Below is a small trained network, with its code and all its weights. Each question gives an input and a target symbol and asks what happens when units are switched off, that is, made to give their printed mean instead of their output.

import numpy as np


def w(rows, s, z=0):
    codes = np.array(rows[::2]) - 128.0
    scale = np.full(codes.shape[1], s)
    scale[-1] = z or s
    return codes * scale


def f(y):
    return y / 2 * (1 + np.tanh(0.7978845608 * (y + 0.044715 * y**3)))


def softmax(a):
    e = np.exp(a - a.max(-1, keepdims=True))
    return e / e.sum(-1, keepdims=True)


def log_softmax(a):
    a = a - a.max(-1, keepdims=True)
    return a - np.log(np.exp(a).sum(-1, keepdims=True))


def net(x, mask):
    ids = ['Φαεμπτ'.index(c) for c in x.split()]
    T = len(ids)
    res = E[ids] + P[:T]
    u = 0
    for l in range(2):
        r = res
        for j in range(2):
            rows = slice(3 * j, 3 * j + 3)
            q, k, v = (r @ M[l][rows].T for M in (Q, K, V))
            z = softmax(np.where(np.tri(T) > 0, q @ k.T / 3**0.5, -1e9)) @ v
            o = O[l][rows]
            res = res + np.where(mask[u + j], z, o[:, -1]) @ o[:, :-1]
        u += 2
        y = f(res @ A[l][:, :-1].T + A[l][:, -1])
        res = res + np.where(mask[u : u + 4], y, B[l][:, -1]) @ B[l][:, :-1]
        u += 4
    return log_softmax(res[-1] @ U[:, :-1].T + U[:, -1])


Q, K, V, O, A, B = {}, {}, {}, {}, {}, {}
E = w([
[85,157,119,151,196,78],'Φ',
[203,159,83,102,208,71],'α',
[138,231,81,174,202,188],'ε',
[156,94,166,185,120,122],'μ',
[186,70,190,72,160,4],'π',
[156,190,232,144,137,76],'τ',
],0.017)
P = w([
[135,120,131,2,43,193],'0',
[123,100,126,96,222,146],'1',
[161,117,88,151,179,104],'2',
[166,147,127,183,149,78],'3',
[161,155,117,225,112,51],'4',
[108,147,168,202,171,84],'5',
],0.0098)
Q[0] = w([
[253,132,140,101,19,155],'L0H1',
[209,125,90,194,232,76],'L0H1',
[78,81,178,112,173,94],'L0H1',
[146,148,62,146,157,225],'L0H2',
[97,125,67,92,85,71],'L0H2',
[172,12,129,1,154,151],'L0H2',
],0.0072)
K[0] = w([
[22,115,106,107,160,126],'L0H1',
[184,153,183,220,138,52],'L0H1',
[136,168,164,122,132,162],'L0H1',
[104,186,144,140,106,208],'L0H2',
[123,48,135,101,50,116],'L0H2',
[103,49,135,1,141,148],'L0H2',
],0.0093)
V[0] = w([
[167,107,82,192,89,28],'L0H1',
[221,191,218,183,134,83],'L0H1',
[112,170,122,219,127,114],'L0H1',
[129,128,84,166,150,120],'L0H2',
[213,92,131,69,182,189],'L0H2',
[130,97,184,69,115,253],'L0H2',
],0.0066)
O[0] = w([
[29,109,185,128,67,183,147],'L0H1',
[157,90,185,204,211,187,250],'L0H1',
[93,148,220,156,183,141,141],'L0H1',
[114,74,126,118,58,168,132],'L0H2',
[167,134,114,235,7,110,138],'L0H2',
[82,129,59,253,65,33,84],'L0H2',
],0.0072,0.012)
A[0] = w([
[52,85,125,73,56,249,3],'L0N1',
[77,65,89,167,186,112,149],'L0N2',
[35,107,74,131,73,134,92],'L0N3',
[61,3,148,145,185,137,164],'L0N4',
],0.0074,0.0045)
B[0] = w([
[130,23,178,126,145,133,118],'L0N1',
[156,109,92,142,72,133,163],'L0N2',
[154,178,241,175,130,6,120],'L0N3',
[215,131,128,135,90,115,255],'L0N4',
],0.014,0.0053)
Q[1] = w([
[151,49,137,66,97,45],'L1H1',
[67,119,191,134,114,140],'L1H1',
[105,152,226,104,154,65],'L1H1',
[188,87,77,142,116,196],'L1H2',
[100,161,252,132,130,94],'L1H2',
[94,111,126,163,97,88],'L1H2',
],0.012)
K[1] = w([
[120,81,236,50,54,50],'L1H1',
[114,69,128,173,201,198],'L1H1',
[224,30,172,210,253,132],'L1H1',
[36,94,129,82,119,70],'L1H2',
[235,110,117,197,249,170],'L1H2',
[64,191,58,55,129,206],'L1H2',
],0.0076)
V[1] = w([
[131,139,107,212,140,225],'L1H1',
[156,126,91,112,175,113],'L1H1',
[28,145,145,109,172,179],'L1H1',
[157,8,114,139,91,111],'L1H2',
[103,138,141,213,96,195],'L1H2',
[142,88,185,130,145,14],'L1H2',
],0.011)
O[1] = w([
[151,52,2,148,136,149,216],'L1H1',
[201,128,161,75,12,220,165],'L1H1',
[188,140,116,2,170,50,49],'L1H1',
[52,47,198,147,127,113,110],'L1H2',
[71,174,45,231,179,163,124],'L1H2',
[112,189,191,157,90,32,245],'L1H2',
],0.0087,0.012)
A[1] = w([
[65,89,180,188,185,195,7],'L1N1',
[191,106,176,113,151,172,148],'L1N2',
[190,88,9,104,101,179,153],'L1N3',
[189,2,160,172,145,84,63],'L1N4',
],0.0072,0.002)
B[1] = w([
[85,167,104,89,84,98,205],'L1N1',
[90,132,28,7,121,198,231],'L1N2',
[110,89,180,88,254,120,254],'L1N3',
[98,156,119,89,146,43,254],'L1N4',
],0.0087,0.0099)
U = w([
[88,253,97,76,138,124,143],'Φ',
[132,148,186,146,114,215,172],'α',
[115,133,144,119,214,53,124],'ε',
[38,199,112,171,165,105,191],'μ',
[106,160,220,127,179,92,1],'π',
[235,214,202,228,170,116,151],'τ',
],0.0052,0.0026)

Each question gives the input, a string of symbols that net reads in full, and the target symbol t.
The units are the heads (3 rows each of Q, K, V and O) and the neurons (one row each of A and B). Each row of codes is followed by its name. A weight is (code - 128) times the scale printed after its matrix; where a second scale follows, it is the last column's (O, A, B and U).
mask holds one flag per unit, layer by layer, with each layer's heads first. A switched-off unit (its flag False) gives its mean, the last column of its rows in O or B, instead of its output. The means were averaged over made-up inputs and are rounded, as every weight is.
A unit's drop is (log p(t) with every unit on - log p(t) with that unit switched off) / (log p(t) with every unit on - log p(t) with every unit switched off).
The circuit of an input: a set's keep is (log p(t) with only the set's units on - log p(t) with every unit switched off) / (log p(t) with every unit on - log p(t) with every unit switched off). Starting from all 12 units, units are removed one at a time, each time the one whose removal leaves the highest keep (on an exact tie, the one counted first), for as long as the keep stays at least 0.8.
circuit, biggest first: the units of the circuit, biggest drop first
k most important neurons: the k neurons with the biggest drops, biggest first
k most important neurons of layer l: the k neurons of layer l with the biggest drops, biggest first
which heads matter: for each layer, one digit per head in row order, 1 if its drop is at least 0.15 and else 0, layers parted by /
input τ τ τ α τ, target α: circuit, biggest first	(L1H1 L1N2 L0H2)
input ε Φ μ τ π τ, target π: circuit, biggest first	(L0H1 L1H2 L0N4 L0H2)
input Φ ε μ, target Φ: 2 most important neurons	(L1N2 L0N4)
input τ τ α Φ Φ, target α: which heads matter	01 / 10
input τ μ Φ α, target μ: 4 most important neurons	(L0N4 L0N2 L1N1 L1N3)
input π ε Φ, target π: circuit, biggest first	(L1H2 L1H1 L0H1)
input τ Φ ε Φ τ, target Φ: which heads matter	11 / 01
input τ τ τ Φ, target τ: which heads matter	00 / 01
input Φ Φ α, target Φ: circuit, biggest first	(L0H1 L1H1 L1H2 L1N2)
input α ε ε ε μ, target ε: which heads matter	00 / 11
input μ π α, target μ: circuit, biggest first	(L0H2 L1H2 L1H1 L1N1)
input π Φ α, target π: which heads matter	10 / 11
input τ π μ π ε μ, target π: circuit, biggest first	(L1H2 L0H2 L1N4)
input π ε ε τ μ, target ε: most important neuron of layer 1	(L1N4)
input ε Φ τ π ε τ, target π: circuit, biggest first	(L0N4 L1H2 L0H2 L0H1)
input ε α τ ε τ, target ε: circuit, biggest first	(L1H1 L0H1 L1N3 L1H2)
input μ Φ τ τ α ε, target ε: circuit, biggest first	(L1H1 L1N3)
input π ε μ, target π: circuit, biggest first	(L1H2 L1H1 L0N4)
input ε ε α ε, target α: circuit, biggest first	(L1N4 L1H2)
input α ε Φ, target α: which heads matter	10 / 11
input ε τ μ Φ π τ, target μ: 2 most important neurons	(L1N1 L0N4)
input μ α α π ε α, target π: which heads matter	00 / 01
